[ 11  -5  19  11  25 -21] : (83)
[ 51 -28  16   9  30 -38] : (136)
[ 29  -9 -20   9 -33  -8] : (214)
[ 14  18 -20 -41 -10   5] : (82)
[ 35  -5 -11 -14 -33 -17] : (33)
[ 43 -12   6  -6  -1  -9] : (21)
[-21  10  28   8  26  -6] : (142)
[-24   0   3  12  17   3] : (188)
[ -6  31 -31  11  22  12] : (180)
[  3  22 -27 -36  23  11] : (144)
[ -5  32 -18 -24  21  30] : (7)
[  1  23 -32 -44  22  12] : (36)
succ: [29]
[-9]
diff (36): [  1  24 -32 -44  22  12]
2, [23]
rev: [22 11]
(180)
succ: [-1]
[-9]
succ: [25]
[-21]
succ: [1]
[23]

[ 6 -3 32 10 48 11 31] -> (43)
[ -8   6   2  26 -13  29 -12] -> (72)
[-8 -3 -2 10 48 11 31] -> (80)
gone (43): [32 11 48  6 -3 10]
[31]
find: [ 6 -3 32 10 48 11 31]
(43)

[-1  8 -6  1 -7  0 -4  3 -4] : (84)
[-28   0  -5  -2 -17 -11  10  -2   5] : (192)
[  6 -62  -2  -3  -7  -7 -12   2   1] : (60)
[ -4  -4 -24  -2   5   5  -6  -6   3] : (112)
[ 1  3 -4 -1 -7  1 -5  6 -2] : (73)
[-14   6  -3  -3 -24  -5  -1   7  -1] : (4)
[ -1 -13   8   4  19 -50  -6 -12  14] : (166)
[ 14   5   0  -1  -5   0 -13   6  -5] : (172)
[ 11 -37  10  -9  32  -2  -3 -63  23] : (81)
[  1 -17  10   3  41  23  24 -35   8] : (190)
succ: [-50]
[-6]
succ: [-63]
[23]
diff (60): [  6 -62  -2  -3  -7  -8 -12   2   1]
6, [-7]
shift -1: [ -2 -17 -11]
[ -3 -18 -12]
diff (112): [ -4  -4 -24  -2   5   5  -6  -5   3]
8, [-6]

[-36  -4  -5   9  18  24  40  14 -13 -12  33 -12 -10 -49  -3  21  -3 -21
  -3 -45 -11   8 -11 -17  17   4  -1  12 -43  16 -33 -25 -21 -18]  (31)
[-21  31 -19 -13 -34  -9 -42 -35   3 -25   5 -22  27  -3   5 -12  -2  22
  34  41  -9  19  -3 -35 -29 -45 -18 -58  29 -32  -2  13  10  39]  (124)
[ -8  17  15 -14 -20  27 -13  16 -18   3  18  15 -22 -17  13  -1 -22 -20
  38  -3 -29   4  16 -46  18 -35 -38  -8 -33 -19  -1  -9  -7 -13]  (51)
[-59  25 -30  14   1  33  12  -6   5 -27  46 -37   0 -51  17  28  11  -5
  36 -10 -25  43  -1 -37 -13 -39 -18 -41  -9 -16 -44 -20   3  20]  (87)
succ: [-7]
[-13]
shift +1: [-11]
[-10]
succ: [-38]
[-8]

[-26 -10  54  38 -18 -32  17] : (116)
[-1  0  0  0 -9 -1 -1] : (125)
[-28 -15 -32 -18  17  54  38] : (71)
[-47   7 -40  16  20  -6 -51] : (119)
rev: [ 17 -32 -18  38  54]
(116)
shift +1: [-40]
[-39]

[-27  -5   5  -3   1  19  -2 -16   4  24  -3 -14   7 -12  -5  -3 -36  10
  -4 -16  -7 -23  40 -13   3   0  -5   1  -6  -6 -12  17   8 -24 -20  -4
  35  20  -9  38  34  20 -12  -4   3] : (94)
[-12  13   2  -6  14  20   0   3   5  -3   0   3  43   5   9  13 -17  -9
  22  -7   4  -5  -4  -6  11   8  -4  17  -2   1  -7   7  -1  -9 -11   4
   7  23   2  -8  -4   1   1   6  -5] : (69)
[ -5  -3  21  -2  -4 -16   2  -5  37 -38  18  -4  -6   7  -3 -13  -4 -30
  -5   4  33  -1 -54  -7   2  -5  10  32  18  26  -9 -29 -21  -4  -6  30
 -43  -7  28 -49 -55  -1   3  -1  21] : (151)
[  0   2  13  -1   2   5   5   1  16 -12   7   1  18   9   1   2  -1 -10
   8   4  15   2 -16   1   4   3   4  20   7  11   1  -6  -4   0  -2  15
  -9   9  14 -18 -15   5   5   1   6] : (12)
[-11 -20  40   4 -18  -2  15 -19  36  10  20 -18 -31   1 -15 -17 -13   6
 -21  -4  23 -10  22  -9  -8  -8  21  20  22  26  -4   1   3  -8  -6  30
   7   6  30  20  18  37   2  -9  22] : (141)
[-30  -7  27  -5  -1  14   1 -24  23   9  17 -22  -2  -8  -4   0 -43   2
  -2 -17  17 -21  23 -26  -1   2  12  20  16  19 -21  12   2 -24 -15  20
  17  16  18  20  21  28  -4  -9  13] : (143)
[ 14  -4 -11   1  -7 -13  -2   1 -25  23 -13  -2 -42  -5  -4  -8  13  20
 -21  -7 -25   3  28   8  -7  -8   7 -31  -4 -16  12   9   9  13  13 -19
   7 -19 -13  32  27  -3  -3  -4 -18] : (173)
[-23  13   7  -7  19  23  -3  -2   4  18   2   1  17  -8  11  14 -29   2
   8 -23   0 -16  34 -14   6   2   3   9   4   4 -14  24   4 -14 -16   0
  31  26   3  28  31  16  -8   6   1] : (2)
[  1 -12   8   6 -12 -19   1  -6   6   3   8  -5 -47 -10  -7 -11   6   6
 -24  -3   6  -2   9  -2 -12  -9  12  -9  12  11  -1  -4   1   4   3   5
  -4 -20   9  11   7   7  -3  -4  13] : (150)
succ: [-22]
[-2]
shift +1: [17]
[18]
shift -1: [-7]
[-8]
shift +1: [-3  6]
[-2  7]
find: [-11 -20  40   4 -18  -2  15 -19  36  10  20 -18 -31   1 -15 -17 -13   6
 -21  -4  23 -10  22  -9  -8  -8  21  20  22  26  -4   1   3  -8  -6  30
   7   6  30  20  18  37   2  -9  22]
(141)
shift +1: [ -7 -25   3  28]
[ -6 -24   4  29]

[  5   8   0   3  14   4 -22 -16  -3 -19 -11] = (121)
[ 13   2  -2  -8  -4  -4 -10 -18   4  -9  18] = (32)
[ 46   3  -2  -8  13 -13  -6 -14  14  12  -2] = (109)
[ 11   2   3 -23  14   4  15 -16  -3 -19 -11] = (129)
[ -2  -8  -4  14 -13 -18   4   9  18  -4   0] = (114)
[ 12   2   2   5   8  -1   3   8 -26 -45 -22] = (99)
succ: [-9]
[18]
rev: [ 3 -1  8  5]
(99)
find: [ 11   2   3 -23  14   4  15 -16  -3 -19 -11]
(129)
succ: [-23]
[14]
rev: [ 18  -9   4 -18 -10  -4  -4  -8  -2]
(32)
gone (32): [ -4  13 -18   2  -9  -2   4  -4  18  -8]
[-10]
diff (114): [ -2  -8  -4  14 -13 -18   4   9  19  -4   0]
9, [18]

[ 0 -1  2  0 -5] : (106)
[-33  15 -50 -31   1] : (3)
[-61 -56  24  18 -44] : (70)
[-27 -24  19   5   0] : (174)
[-13 -14  -2  16 -55] : (67)
[27 17 51 28 -5] : (8)
[-18 -13 -31  -2  -5] : (28)
[-17 -32  37  31   2] : (74)
[ 16 -18  -2 -13 -20] : (98)
[-25   6 -40 -26  -2] : (203)
[-29  35 -18 -56   6] : (77)
[  4 -10   2 -10   9] : (59)
gone (67): [ -2  16 -55 -14]
[-13]
rev: [ 16  -2 -14 -13]
(67)
succ: [-32]
[37]
shift +1: [28]
[29]
rev: [ -2 -31 -13 -18]
(28)
diff (98): [ 16 -18  -2 -13 -19]
5, [-20]

[ 17 -32  11 -53] : (78)
[-31 -32  18  36] : (35)
[-30 -31  19  34] : (25)
[-31 -31  20  34] : (14)
[-31  33 -20  36] : (27)
shift +1: [-20]
[-19]
diff (27): [-31  32 -20  36]
2, [33]
succ: [-20]
[36]

[-19   8  31 -23  12   7  14  10 -15  -6  23 -12  -4  21  19   9   0 -13]  (34)
[  8   8  22 -23  12   7  14  10 -15  -6  23 -10   9  25  27   9   0 -14]  (19)
[-19   8  31 -23  12   7  14  10 -15   7  20 -31 -12   2  17   7   5  -8]  (89)
[-15   7  29 -22  18  -2  11  14 -11  -6  23  -5  -7  31  33  10   8  -3]  (122)
[-15   7  29 -22  18  -2  11  14 -11  -6  23  -5  -7  31  33  10   1  -5]  (44)
[-13  24  52 -23  18  14   7  12 -11   7  19 -10  -7  10  26   1   2 -16]  (130)
gone (89): [-15   8  17 -23   7 -19  10  14  -8   2  12 -31  20   7   7  31 -12]
[5]
diff (34): [-20   8  31 -23  12   7  14  10 -15  -6  23 -12  -4  21  19   9   0 -13]
1, [-19]
diff (89): [-19   7  31 -23  12   7  14  10 -15   7  20 -31 -12   2  17   7   5  -8]
2, [8]
diff (89): [-19   8  31 -23  12   8  14  10 -15   7  20 -31 -12   2  17   7   5  -8]
6, [7]
gone (19): [-10  12   7   9   9  25   8  27  14   8  22 -15 -23  -6   0  10 -14]
[23]
diff (122): [-15   7  29 -22  18  -2  11  14 -11  -6  24  -5  -7  31  33  10   8  -3]
11, [23]
gone (89): [-15  12  -8   7  20  10   2 -12  17  31 -31   8   7 -23   7 -19   5]
[14]

